Here is a tiny trained network, its code and every weight. The questions are about switching its units off for an input and a class, where a switched-off unit gives its printed mean instead of its output.

import numpy as np


def w(rows, s, z=0):
    codes = np.array(rows[::2]) - 128.0
    scale = np.full(codes.shape[1], s)
    scale[-1] = z or s
    return codes * scale


def norm(h):
    return h / np.sqrt((h * h).mean(-1, keepdims=True) + 1e-5)


def f(y):
    return y / 2 * (1 + np.tanh(0.7978845608 * (y + 0.044715 * y**3)))


def log_softmax(a):
    a = a - a.max(-1, keepdims=True)
    return a - np.log(np.exp(a).sum(-1, keepdims=True))


def net(x, mask):
    res = np.array(x, float).reshape(1, 7) / 4 @ E
    u = 0
    for l in range(2):
        y = f(norm(res) @ A[l][:, :-1].T + A[l][:, -1])
        res = res + np.where(mask[u : u + 5], y, B[l][:, -1]) @ B[l][:, :-1]
        u += 5
    return log_softmax(norm(res)[-1] @ U[:, :-1].T + U[:, -1])


A, B = {}, {}
E = w([
[176,131,96,169,142,218,161,130,220,80,98,143],'x0',
[159,103,166,176,123,196,46,112,127,157,215,134],'x1',
[133,119,86,204,177,165,154,45,137,113,133,47],'x2',
[33,2,109,92,104,129,169,179,139,9,61,144],'x3',
[144,231,50,69,112,149,180,170,59,120,155,47],'x4',
[88,180,134,49,63,233,202,103,71,107,108,173],'x5',
[187,85,254,44,146,33,104,124,119,134,159,86],'x6',
],0.0059)
A[0] = w([
[79,189,114,74,134,66,130,148,95,121,97,108,38],'0.n1',
[34,93,176,59,31,154,118,64,60,101,121,214,138],'0.n2',
[192,214,208,64,112,195,78,197,97,168,136,254,54],'0.n3',
[182,78,174,142,192,74,45,33,109,157,157,14,97],'0.n4',
[129,86,144,190,125,74,83,86,225,117,95,199,4],'0.n5',
],0.0059,0.0027)
B[0] = w([
[148,167,88,69,117,79,134,179,125,145,159,97,169],'0.n1',
[74,74,138,140,108,78,168,95,213,154,146,98,246],'0.n2',
[69,45,211,136,182,147,152,80,80,64,122,168,218],'0.n3',
[155,139,166,96,177,130,52,142,123,160,141,155,255],'0.n4',
[140,104,8,194,150,55,169,65,180,93,127,130,184],'0.n5',
],0.011,0.0048)
A[1] = w([
[160,132,121,64,2,96,184,178,131,139,90,127,15],'1.n1',
[93,106,102,185,110,84,98,130,142,87,90,147,149],'1.n2',
[79,111,115,182,145,161,192,124,154,79,51,111,253],'1.n3',
[78,132,75,88,135,130,176,142,103,110,91,109,151],'1.n4',
[122,161,132,118,70,179,186,116,80,135,159,163,133],'1.n5',
],0.0078,0.0035)
B[1] = w([
[235,204,100,164,81,2,149,59,132,221,155,122,162],'1.n1',
[128,87,174,111,111,174,124,67,138,159,181,115,186],'1.n2',
[99,128,217,92,117,169,163,226,88,164,94,149,254],'1.n3',
[216,190,106,86,70,87,16,134,62,29,181,105,189],'1.n4',
[134,48,36,192,49,141,59,165,174,64,74,158,160],'1.n5',
],0.0086,0.0071)
U = w([
[190,138,251,50,219,81,56,162,127,175,164,134,219],'0',
[24,24,180,116,122,134,174,80,158,77,118,149,253],'1',
[151,128,82,134,59,255,128,206,98,39,28,115,82],'2',
[223,113,77,187,205,132,59,35,182,184,135,129,68],'3',
[177,214,31,86,62,29,162,117,102,114,141,72,186],'4',
[130,185,62,170,189,209,201,119,169,180,133,89,20],'5',
[167,214,97,144,172,149,175,123,192,127,103,184,37],'6',
],0.0097,0.0024)

Each question gives the input, the list of numbers given to net, and the class t.
The units are the neurons (one row each of A and B). Each row of codes is followed by its name. A weight is (code - 128) times the scale printed after its matrix; where a second scale follows, it is the last column's (A, B and U).
mask holds one flag per neuron, layer by layer. A switched-off neuron (its flag False) gives its mean, the last column of its row in B, instead of its output. The means were averaged over made-up inputs and are rounded, as every weight is.
A unit's drop is (log p(t) with every unit on - log p(t) with that unit switched off) / (log p(t) with every unit on - log p(t) with every unit switched off).
The circuit of an input: a set's keep is (log p(t) with only the set's units on - log p(t) with every unit switched off) / (log p(t) with every unit on - log p(t) with every unit switched off). Starting from all 10 units, units are removed one at a time, each time the one whose removal leaves the highest keep (on an exact tie, the one counted first), for as long as the keep stays at least 0.8.
units of the circuit, in order: the units of the circuit, biggest drop first
unit that matters most: the unit with the biggest drop
k most important neurons: the k neurons with the biggest drops, biggest first
k most important neurons of layer l: the k neurons of layer l with the biggest drops, biggest first
drop of u: that unit's drop, to one decimal
input [0,-4,0,8,-1,-3,-8], class 2: units of the circuit, in order => [1.n4]
input [1,1,-4,4,3,-1,4], class 4: units of the circuit, in order => [0.n4 1.n1]
input [1,0,-1,6,2,0,0], class 4: units of the circuit, in order => [0.n3 1.n1]
input [8,-8,-2,-5,-2,2,8], class 1: units of the circuit, in order => [0.n3 1.n4]
input [8,8,6,8,1,-4,7], class 3: units of the circuit, in order => [0.n4 0.n3 1.n3]
input [-5,5,-4,1,8,0,2], class 4: 3 most important neurons of layer 1 => [1.n3 1.n2 1.n5]
input [-6,-2,-8,8,-1,-5,6], class 4: 3 most important neurons of layer 0 => [0.n3 0.n4 0.n1]
input [6,-5,-5,-5,-6,1,7], class 1: units of the circuit, in order => [0.n3 0.n5]
input [-4,-8,5,-7,-3,4,0], class 4: 3 most important neurons => [1.n3 0.n3 0.n1]
input [-8,4,6,-6,3,6,0], class 3: units of the circuit, in order => [1.n3 1.n5]
input [-7,-1,8,-4,1,-5,-2], class 0: 2 most important neurons => [0.n4 0.n5]
input [0,1,5,8,5,7,2], class 4: units of the circuit, in order => [0.n3 1.n1]
input [7,8,-8,-6,-6,-3,-6], class 1: 2 most important neurons => [0.n3 0.n4]
input [6,0,-3,-5,-5,-5,3], class 3: unit that matters most => 0.n5
input [-4,7,1,1,-2,-5,0], class 3: 2 most important neurons of layer 1 => [1.n3 1.n4]
input [0,0,0,-8,1,1,-6], class 2: 2 most important neurons => [1.n5 0.n4]
input [8,4,-4,-3,2,0,-3], class 1: 2 most important neurons of layer 0 => [0.n3 0.n1]
input [3,3,-2,-4,-4,-4,0], class 3: 2 most important neurons => [0.n5 1.n3]
input [3,3,-6,-7,3,3,-5], class 1: 2 most important neurons => [0.n3 1.n4]
input [-2,-2,-7,5,5,1,-6], class 4: unit that matters most => 1.n1
input [4,5,5,4,-4,-7,7], class 3: 2 most important neurons => [0.n5 1.n3]
input [-6,3,6,-2,-6,2,-1], class 3: 3 most important neurons => [1.n3 0.n5 0.n3]
input [-5,6,5,4,6,0,-3], class 2: 2 most important neurons of layer 1 => [1.n1 1.n5]
input [-7,7,-6,4,5,0,-2], class 1: 2 most important neurons => [0.n3 0.n2]
input [4,-5,-2,6,2,8,5], class 4: 2 most important neurons of layer 1 => [1.n1 1.n4]
input [2,5,-7,-1,0,-3,-6], class 1: drop of 0.n3 => 0.2
input [1,-4,0,-6,-6,6,5], class 1: drop of 0.n2 => 0.0
input [-4,-3,-7,-7,-1,7,2], class 1: units of the circuit, in order => [0.n3]
